Below are the code and all the weights of a small trained network. Each question names an input and a class and asks about switching units off, where a switched-off unit gives its printed mean instead of its output.

import numpy as np


def w(rows, s, z=0):
    codes = np.array(rows[::2]) - 128.0
    scale = np.full(codes.shape[1], s)
    scale[-1] = z or s
    return codes * scale


def f(y):
    return y / 2 * (1 + np.tanh(0.7978845608 * (y + 0.044715 * y**3)))


def log_softmax(a):
    a = a - a.max(-1, keepdims=True)
    return a - np.log(np.exp(a).sum(-1, keepdims=True))


def net(x, mask):
    res = np.array(x, float).reshape(1, 4) / 4 @ E
    y = f(res @ A[0][:, :-1].T + A[0][:, -1])
    res = res + np.where(mask, y, B[0][:, -1]) @ B[0][:, :-1]
    return log_softmax(res[-1] @ U[:, :-1].T + U[:, -1])


A, B = {}, {}
E = w([
[106,144,138,134,40,20,79,32,86,97,71,156],'x0',
[199,145,82,103,121,79,194,165,90,50,167,109],'x1',
[154,209,180,162,131,102,137,58,89,155,154,87],'x2',
[229,150,92,123,9,139,153,141,147,194,160,196],'x3',
],0.013)
A[0] = w([
[123,130,155,122,207,211,165,181,78,171,145,14,161],'neuron 1',
[155,214,220,159,190,148,106,27,128,112,169,79,183],'neuron 2',
[112,59,155,117,194,201,48,43,178,186,99,125,199],'neuron 3',
[74,55,112,107,71,156,89,143,135,49,14,166,215],'neuron 4',
[94,44,32,115,99,142,158,162,178,103,150,156,168],'neuron 5',
[48,102,133,93,165,113,75,149,198,169,44,113,225],'neuron 6',
[108,190,138,130,98,135,114,44,19,151,30,93,186],'neuron 7',
[163,219,137,191,173,179,204,143,133,99,175,90,199],'neuron 8',
[181,182,98,150,82,70,175,126,58,69,135,44,196],'neuron 9',
[99,83,9,148,195,154,144,126,154,143,122,158,150],'neuron 10',
[101,166,175,181,186,132,37,101,180,186,192,84,250],'neuron 11',
[214,83,106,103,111,180,205,199,130,120,151,59,255],'neuron 12',
[104,115,201,103,136,148,95,16,151,206,39,164,164],'neuron 13',
[209,190,104,100,83,82,164,136,52,102,195,120,214],'neuron 14',
[137,184,98,247,113,81,93,82,87,113,140,109,153],'neuron 15',
[81,62,49,121,106,103,154,187,202,145,189,207,118],'neuron 16',
[110,209,173,204,254,132,135,139,96,191,176,135,225],'neuron 17',
],0.008,0.0038)
B[0] = w([
[71,110,144,28,203,161,201,128,191,58,125,125,238],'neuron 1',
[123,173,206,132,98,108,89,120,168,130,131,70,230],'neuron 2',
[42,102,167,147,153,136,83,123,141,182,65,92,221],'neuron 3',
[106,82,108,143,85,118,118,219,86,72,76,212,209],'neuron 4',
[134,86,13,154,161,180,94,204,154,135,115,200,206],'neuron 5',
[67,49,160,218,182,158,166,118,81,148,67,101,208],'neuron 6',
[124,219,172,215,39,100,116,92,114,68,94,85,241],'neuron 7',
[115,137,203,93,205,96,210,65,220,137,181,142,223],'neuron 8',
[184,187,113,113,96,85,186,106,94,75,200,165,236],'neuron 9',
[95,41,106,159,173,118,112,231,183,152,104,174,182],'neuron 10',
[56,93,231,150,172,186,144,121,197,161,99,66,214],'neuron 11',
[199,123,74,1,218,128,115,112,143,168,203,165,254],'neuron 12',
[152,110,179,194,83,137,70,151,157,131,37,86,236],'neuron 13',
[192,147,137,86,80,80,136,39,93,114,197,137,249],'neuron 14',
[159,214,143,169,111,68,106,41,102,107,117,115,210],'neuron 15',
[175,73,84,81,88,150,98,136,162,77,75,135,207],'neuron 16',
[73,161,226,120,180,206,168,116,150,127,152,88,217],'neuron 17',
],0.008,0.014)
U = w([
[176,228,185,169,46,34,120,43,78,63,126,98,240],'0',
[33,33,11,154,142,124,115,177,79,68,32,161,174],'1',
[194,107,2,58,102,166,77,170,185,143,101,156,143],'2',
[180,155,55,58,129,72,200,60,76,131,208,131,126],'3',
[47,114,199,201,118,139,74,71,130,217,58,68,2],'4',
[66,145,167,65,196,174,225,103,192,117,166,73,84],'5',
],0.0079,0.0026)

Each question gives the input, the list of numbers given to net, and the class t.
The units are the neurons (one row each of A and B). Each row of codes is followed by its name. A weight is (code - 128) times the scale printed after its matrix; where a second scale follows, it is the last column's (A, B and U).
mask holds one flag per neuron, in row order. A switched-off neuron (its flag False) gives its mean, the last column of its row in B, instead of its output. The means were averaged over made-up inputs and are rounded, as every weight is.
A unit's drop is (log p(t) with every unit on - log p(t) with that unit switched off) / (log p(t) with every unit on - log p(t) with every unit switched off).
The circuit of an input: a set's keep is (log p(t) with only the set's units on - log p(t) with every unit switched off) / (log p(t) with every unit on - log p(t) with every unit switched off). Starting from the 12 units with the biggest drops (on a tie, the unit counted first), units are removed one at a time, each time the one whose removal leaves the highest keep (on an exact tie, the one counted first), for as long as the keep stays at least 0.8.
units of the circuit, in order: the units of the circuit, biggest drop first
top k neurons: the k neurons with the biggest drops, biggest first
drop of u: that unit's drop, to one decimal
input [-7,6,3,3], class 3: units of the circuit, in order	[neuron 14]
input [8,7,-8,2], class 2: units of the circuit, in order	[neuron 5; neuron 6]
input [-1,-2,8,-6], class 4: top 3 neurons	[neuron 12; neuron 2; neuron 7]
input [-7,8,-2,0], class 3: top 2 neurons	[neuron 12; neuron 11]
input [-3,-4,1,-6], class 4: top 3 neurons	[neuron 3; neuron 12; neuron 6]
input [1,0,8,-8], class 4: top 4 neurons	[neuron 11; neuron 7; neuron 12; neuron 2]
input [4,6,-3,-1], class 3: top 2 neurons	[neuron 7; neuron 13]
input [-8,2,-8,-6], class 1: top 2 neurons	[neuron 5; neuron 10]
input [-1,-2,-2,-5], class 4: drop of neuron 5	0.2
input [0,3,-7,2], class 2: drop of neuron 9	0.0
input [-2,-3,4,4], class 4: drop of neuron 6	-0.2
input [4,8,-1,1], class 3: drop of neuron 7	0.2
